Here is a tiny trained network, its code and every weight. The questions are about switching its units off for an input and a target symbol, where a switched-off unit gives its printed mean instead of its output.

import numpy as np


def w(rows, s, z=0):
    codes = np.array(rows[::2]) - 128.0
    scale = np.full(codes.shape[1], s)
    scale[-1] = z or s
    return codes * scale


def f(y):
    return np.maximum(y, 0)


def softmax(a):
    e = np.exp(a - a.max(-1, keepdims=True))
    return e / e.sum(-1, keepdims=True)


def log_softmax(a):
    a = a - a.max(-1, keepdims=True)
    return a - np.log(np.exp(a).sum(-1, keepdims=True))


def net(x, mask):
    ids = ['ΘΞαβγεζηλμπστφψω'.index(c) for c in x.split()]
    T = len(ids)
    res = E[ids] + P[:T]
    r = res
    for j in range(3):
        rows = slice(2 * j, 2 * j + 2)
        q, k, v = (r @ M[0][rows].T for M in (Q, K, V))
        z = softmax(np.where(np.tri(T) > 0, q @ k.T / 2**0.5, -1e9)) @ v
        o = O[0][rows]
        res = res + np.where(mask[j], z, o[:, -1]) @ o[:, :-1]
    y = f(res @ A[0][:, :-1].T + A[0][:, -1])
    res = res + np.where(mask[3:7], y, B[0][:, -1]) @ B[0][:, :-1]
    return log_softmax(res[-1] @ U[:, :-1].T + U[:, -1])


Q, K, V, O, A, B = {}, {}, {}, {}, {}, {}
E = w([
[102,108,106,142,146],'Θ',
[113,126,90,199,87],'Ξ',
[111,93,152,143,112],'α',
[105,153,117,144,145],'β',
[127,132,104,223,128],'γ',
[165,114,143,97,127],'ε',
[150,143,138,160,108],'ζ',
[145,89,104,122,131],'η',
[73,167,232,104,107],'λ',
[141,94,106,217,36],'μ',
[170,144,127,184,143],'π',
[197,183,168,91,69],'σ',
[95,198,126,107,84],'τ',
[114,164,254,128,97],'φ',
[151,96,84,72,47],'ψ',
[151,109,203,94,128],'ω',
],0.023)
P = w([
[173,104,93,74,213],'0',
[52,193,108,138,216],'1',
[132,15,223,132,122],'2',
[57,221,116,128,181],'3',
[130,7,243,141,76],'4',
[62,243,113,141,151],'5',
[131,4,255,152,40],'6',
[76,247,112,157,161],'7',
],0.0073)
Q[0] = w([
[121,27,173,134,24],'H0',
[181,103,77,66,215],'H0',
[207,236,175,6,110],'H1',
[128,254,91,162,146],'H1',
[178,57,194,212,11],'H2',
[156,152,51,125,146],'H2',
],0.016)
K[0] = w([
[152,134,126,122,4],'H0',
[117,60,175,115,184],'H0',
[170,240,209,40,133],'H1',
[142,192,136,141,208],'H1',
[103,166,136,129,11],'H2',
[159,114,95,178,168],'H2',
],0.02)
V[0] = w([
[230,141,117,128,69],'H0',
[151,137,218,85,178],'H0',
[125,66,104,110,103],'H1',
[194,245,209,38,115],'H1',
[70,229,185,86,60],'H2',
[95,131,26,42,48],'H2',
],0.011)
O[0] = w([
[99,46,156,81,116,203],'H0',
[146,188,172,90,168,63],'H0',
[137,163,167,90,85,108],'H1',
[150,157,64,229,108,149],'H1',
[91,139,255,161,90,255],'H2',
[105,164,123,43,24,76],'H2',
],0.0096,0.0078)
A[0] = w([
[169,158,138,66,191,34],'N0',
[9,154,101,141,159,2],'N1',
[244,101,124,167,79,17],'N2',
[155,81,146,116,120,134],'N3',
],0.016,0.0031)
B[0] = w([
[139,252,148,152,136,155],'N0',
[119,164,88,16,101,209],'N1',
[158,115,139,75,155,250],'N2',
[165,147,71,159,139,254],'N3',
],0.017,0.0097)
U = w([
[127,141,161,75,181,47],'Θ',
[125,90,158,55,89,96],'Ξ',
[142,66,234,27,186,163],'α',
[118,147,119,118,164,89],'β',
[86,75,134,90,226,243],'γ',
[157,125,96,182,192,79],'ε',
[134,133,111,179,149,184],'ζ',
[153,166,148,148,165,42],'η',
[112,149,186,120,69,96],'λ',
[83,102,58,225,106,196],'μ',
[65,89,69,227,253,96],'π',
[211,141,135,134,135,58],'σ',
[161,172,69,180,88,15],'τ',
[78,122,171,190,145,254],'φ',
[160,36,110,127,146,207],'ψ',
[132,87,175,190,206,183],'ω',
],0.0079,0.0059)

Each question gives the input, a string of symbols that net reads in full, and the target symbol t.
The units are the heads (2 rows each of Q, K, V and O) and the neurons (one row each of A and B). Each row of codes is followed by its name. A weight is (code - 128) times the scale printed after its matrix; where a second scale follows, it is the last column's (O, A, B and U).
mask holds one flag per unit, heads first, then neurons. A switched-off unit (its flag False) gives its mean, the last column of its rows in O or B, instead of its output. The means were averaged over made-up inputs and are rounded, as every weight is.
A unit's drop is (log p(t) with every unit on - log p(t) with that unit switched off) / (log p(t) with every unit on - log p(t) with every unit switched off).
The circuit of an input: a set's keep is (log p(t) with only the set's units on - log p(t) with every unit switched off) / (log p(t) with every unit on - log p(t) with every unit switched off). Starting from all 7 units, units are removed one at a time, each time the one whose removal leaves the highest keep (on an exact tie, the one counted first), for as long as the keep stays at least 0.8.
units of the circuit, in order: the units of the circuit, biggest drop first
most important unit: the unit with the biggest drop
k most important neurons: the k neurons with the biggest drops, biggest first
heads that matter: for each layer, one digit per head in row order, 1 if its drop is at least 0.15 and else 0, layers parted by /
input ε ω ζ σ Ξ ε β, target α: units of the circuit, in order	[H1]
input μ ψ β, target Ξ: units of the circuit, in order	[H2 N2 H1]
input τ γ λ ε γ ω λ Θ, target Θ: heads that matter	011
input φ ε ε, target ω: units of the circuit, in order	[H2 N1]
input γ φ λ μ Ξ φ γ, target ω: heads that matter	001
input ω ω α Θ η λ π, target φ: 3 most important neurons	[N2 N1 N3]
input μ ω Ξ μ λ, target φ: heads that matter	001
input τ Θ η ω γ, target λ: heads that matter	001
input τ φ ψ μ η Θ, target Θ: 2 most important neurons	[N0 N1]
input φ σ σ η, target η: units of the circuit, in order	[H0 N0 H1]
input μ ψ ψ σ γ φ α π, target π: units of the circuit, in order	[H2 H1]
input μ γ π α γ γ γ ω, target ω: units of the circuit, in order	[N1 H2]
input μ α μ Θ Θ, target ψ: units of the circuit, in order	[H0 H2]
input γ σ Θ ψ α, target Ξ: heads that matter	011
input τ γ μ μ φ, target ω: units of the circuit, in order	[H2 H1]
input γ μ ω ω ω, target ψ: most important unit	H0
input ψ γ γ α μ β γ, target ψ: 2 most important neurons	[N3 N0]
input Ξ τ μ λ, target λ: 3 most important neurons	[N1 N3 N2]
input η τ γ μ τ μ γ ψ, target ψ: units of the circuit, in order	[N2 H0 H2 H1]
input β ψ ψ ψ η, target Ξ: units of the circuit, in order	[H2]
